Below are the code and all the weights of a small trained network. Each question names an input and a class and asks about switching units off, where a switched-off unit gives its printed mean instead of its output.

import numpy as np


def w(rows, s, z=0):
    codes = np.array(rows[::2]) - 128.0
    scale = np.full(codes.shape[1], s)
    scale[-1] = z or s
    return codes * scale


def f(y):
    return np.maximum(y, 0)


def log_softmax(a):
    a = a - a.max(-1, keepdims=True)
    return a - np.log(np.exp(a).sum(-1, keepdims=True))


def net(x, mask):
    res = np.array(x, float).reshape(1, 3) / 4 @ E
    y = f(res @ A[0][:, :-1].T + A[0][:, -1])
    res = res + np.where(mask, y, B[0][:, -1]) @ B[0][:, :-1]
    return log_softmax(res[-1] @ U[:, :-1].T + U[:, -1])


A, B = {}, {}
E = w([
[203,36,224],'x0',
[245,254,163],'x1',
[232,80,28],'x2',
],0.0091)
A[0] = w([
[47,171,38,148],'N1',
[106,173,48,118],'N2',
[59,91,124,165],'N3',
[103,47,56,145],'N4',
[112,192,30,109],'N5',
[193,64,203,112],'N6',
[203,61,147,101],'N7',
[88,33,136,139],'N8',
[197,175,150,178],'N9',
[188,59,150,114],'N10',
[98,193,96,80],'N11',
[80,33,92,138],'N12',
[199,90,32,53],'N13',
[180,165,109,174],'N14',
[236,207,124,145],'N15',
[95,171,122,88],'N16',
[58,98,150,130],'N17',
[109,192,207,135],'N18',
[6,147,250,68],'N19',
[196,174,103,186],'N20',
[164,87,241,84],'N21',
[65,170,226,39],'N22',
[96,94,104,252],'N23',
[148,213,170,120],'N24',
[89,47,110,233],'N25',
[133,72,254,94],'N26',
[214,77,25,46],'N27',
[128,166,36,88],'N28',
[166,155,143,131],'N29',
[62,87,88,122],'N30',
[164,177,130,203],'N31',
],0.01,0.0042)
B[0] = w([
[128,161,154,232],'N1',
[104,170,173,195],'N2',
[168,139,130,205],'N3',
[191,141,144,217],'N4',
[94,161,166,210],'N5',
[93,188,153,225],'N6',
[93,172,121,213],'N7',
[170,156,130,221],'N8',
[153,126,153,217],'N9',
[64,189,151,208],'N10',
[109,165,137,181],'N11',
[164,157,143,226],'N12',
[100,102,10,211],'N13',
[156,122,136,198],'N14',
[164,137,141,254],'N15',
[128,164,111,163],'N16',
[163,138,116,196],'N17',
[174,100,68,203],'N18',
[144,108,44,247],'N19',
[158,122,139,218],'N20',
[84,176,122,209],'N21',
[127,110,25,199],'N22',
[179,115,185,204],'N23',
[156,131,128,203],'N24',
[175,148,162,233],'N25',
[100,183,121,217],'N26',
[105,130,15,226],'N27',
[87,161,142,188],'N28',
[164,126,136,172],'N29',
[156,156,139,198],'N30',
[175,119,153,201],'N31',
],0.011,0.0092)
U = w([
[148,121,29,159],'0',
[254,134,190,48],'1',
[56,215,178,119],'2',
[170,100,187,254],'3',
[93,64,186,80],'4',
[41,65,186,97],'5',
[44,36,107,95],'6',
[62,22,183,95],'7',
],0.009,0.0088)

Each question gives the input, the list of numbers given to net, and the class t.
The units are the neurons (one row each of A and B). Each row of codes is followed by its name. A weight is (code - 128) times the scale printed after its matrix; where a second scale follows, it is the last column's (A, B and U).
mask holds one flag per neuron, in row order. A switched-off neuron (its flag False) gives its mean, the last column of its row in B, instead of its output. The means were averaged over made-up inputs and are rounded, as every weight is.
A unit's drop is (log p(t) with every unit on - log p(t) with that unit switched off) / (log p(t) with every unit on - log p(t) with every unit switched off).
The circuit of an input: a set's keep is (log p(t) with only the set's units on - log p(t) with every unit switched off) / (log p(t) with every unit on - log p(t) with every unit switched off). Starting from the 12 units with the biggest drops (on a tie, the unit counted first), units are removed one at a time, each time the one whose removal leaves the highest keep (on an exact tie, the one counted first), for as long as the keep stays at least 0.8.
circuit, biggest first: the units of the circuit, biggest drop first
top k neurons: the k neurons with the biggest drops, biggest first
drop of u: that unit's drop, to one decimal
input [-4,7,-6], class 1: top 3 neurons : (N27; N13; N31)
input [1,-6,5], class 1: circuit, biggest first : (N4; N25)
input [-5,-5,3], class 1: circuit, biggest first : (N4; N23; N25)
input [0,-3,3], class 3: circuit, biggest first : (N19; N22)
input [-7,0,5], class 2: top 2 neurons : (N5; N2)
input [-6,-5,-8], class 0: circuit, biggest first : (N19)
input [-7,5,4], class 2: top 3 neurons : (N5; N28; N2)
input [7,6,-5], class 2: top 2 neurons : (N21; N26)
input [-2,7,-5], class 1: top 2 neurons : (N27; N13)
input [6,-3,8], class 0: top 2 neurons : (N27; N13)
input [6,-7,-4], class 1: top 2 neurons : (N25; N8)
input [-3,-1,2], class 3: drop of N22 : 0.1
input [-3,3,2], class 3: drop of N21 : 0.1
input [-7,4,-7], class 0: drop of N18 : 0.4
input [7,0,-6], class 2: circuit, biggest first : (N26)
